Below are the code and all the weights of a small trained network. Each question names an input and a class and asks about switching units off, where a switched-off unit gives its printed mean instead of its output.

import numpy as np


def w(rows, s, z=0):
    codes = np.array(rows[::2]) - 128.0
    scale = np.full(codes.shape[1], s)
    scale[-1] = z or s
    return codes * scale


def f(y):
    return np.maximum(y, 0)


def log_softmax(a):
    a = a - a.max(-1, keepdims=True)
    return a - np.log(np.exp(a).sum(-1, keepdims=True))


def net(x, mask):
    res = np.array(x, float).reshape(1, 5) / 4 @ E
    y = f(res @ A[0][:, :-1].T + A[0][:, -1])
    res = res + np.where(mask, y, B[0][:, -1]) @ B[0][:, :-1]
    return log_softmax(res[-1] @ U[:, :-1].T + U[:, -1])


A, B = {}, {}
E = w([
[89,90,193,69,52,47,135,200,91,97],'x0',
[174,39,113,55,180,71,3,111,114,145],'x1',
[124,193,135,72,127,172,87,183,79,231],'x2',
[123,138,76,167,198,147,126,129,2,147],'x3',
[14,15,104,126,56,158,192,152,112,174],'x4',
],0.0045)
A[0] = w([
[121,172,150,50,53,94,53,168,82,163,162],'n1',
[171,149,119,136,209,163,80,105,198,155,252],'n2',
[207,247,132,136,207,95,81,124,106,78,128],'n3',
[91,243,138,155,39,146,248,138,159,117,131],'n4',
[76,5,135,130,89,98,175,136,71,101,162],'n5',
[146,49,145,101,37,68,116,123,243,68,133],'n6',
],0.016,0.0035)
B[0] = w([
[155,140,168,57,95,122,96,180,97,187,199],'n1',
[139,132,96,133,196,196,129,48,140,170,229],'n2',
[172,197,149,137,226,48,134,107,73,88,250],'n3',
[126,244,160,153,79,211,162,174,169,82,233],'n4',
[76,87,77,169,85,85,149,140,45,93,215],'n5',
[135,59,160,116,112,87,114,115,252,90,236],'n6',
],0.02,0.013)
U = w([
[153,133,169,38,100,123,72,199,69,253,229],'0',
[114,107,43,140,169,255,118,69,114,247,195],'1',
[171,75,148,113,161,135,101,59,205,113,73],'2',
[68,77,20,191,105,102,154,127,13,114,179],'3',
[122,210,163,166,85,242,165,176,151,90,150],'4',
[100,51,156,118,73,58,116,167,171,91,12],'5',
[200,181,135,138,242,69,122,72,57,112,65],'6',
],0.0051,0.0011)

Each question gives the input, the list of numbers given to net, and the class t.
The units are the neurons (one row each of A and B). Each row of codes is followed by its name. A weight is (code - 128) times the scale printed after its matrix; where a second scale follows, it is the last column's (A, B and U).
mask holds one flag per neuron, in row order. A switched-off neuron (its flag False) gives its mean, the last column of its row in B, instead of its output. The means were averaged over made-up inputs and are rounded, as every weight is.
A unit's drop is (log p(t) with every unit on - log p(t) with that unit switched off) / (log p(t) with every unit on - log p(t) with every unit switched off).
The circuit of an input: a set's keep is (log p(t) with only the set's units on - log p(t) with every unit switched off) / (log p(t) with every unit on - log p(t) with every unit switched off). Starting from all 6 units, units are removed one at a time, each time the one whose removal leaves the highest keep (on an exact tie, the one counted first), for as long as the keep stays at least 0.8.
units of the circuit, in order: the units of the circuit, biggest drop first
most important unit: the unit with the biggest drop
top k neurons: the k neurons with the biggest drops, biggest first
drop when u is switched off: that unit's drop, to one decimal
input [0,7,0,1,4], class 3: units of the circuit, in order : [n5 n4]
input [-2,0,-5,-7,-3], class 2: most important unit : n6
input [-2,-1,-6,-5,4], class 5: units of the circuit, in order : [n6 n2]
input [-8,1,2,4,1], class 1: top 3 neurons : [n2 n6 n3]
input [-8,1,7,-8,7], class 1: units of the circuit, in order : [n3 n6 n4]
input [0,1,-2,-1,4], class 5: top 3 neurons : [n2 n3 n6]
input [0,2,3,-7,-1], class 2: top 2 neurons : [n6 n5]
input [4,4,0,3,1], class 3: top 2 neurons : [n5 n6]
input [1,-5,-4,5,-3], class 4: top 2 neurons : [n4 n2]
input [0,7,1,1,1], class 0: top 2 neurons : [n3 n1]
input [-7,6,-8,-6,3], class 2: top 2 neurons : [n6 n2]
input [-4,6,-2,4,2], class 1: top 2 neurons : [n3 n6]
input [-3,-2,5,8,6], class 3: top 2 neurons : [n4 n2]
input [2,1,-8,2,7], class 3: units of the circuit, in order : [n5]
input [1,-7,6,8,-3], class 4: top 2 neurons : [n4 n2]
input [4,-2,-2,-3,-2], class 5: drop when n4 is switched off : -0.1
input [5,6,-8,-4,-7], class 2: drop when n6 is switched off : 2.6
input [4,-3,-7,8,1], class 3: drop when n5 is switched off : 0.1
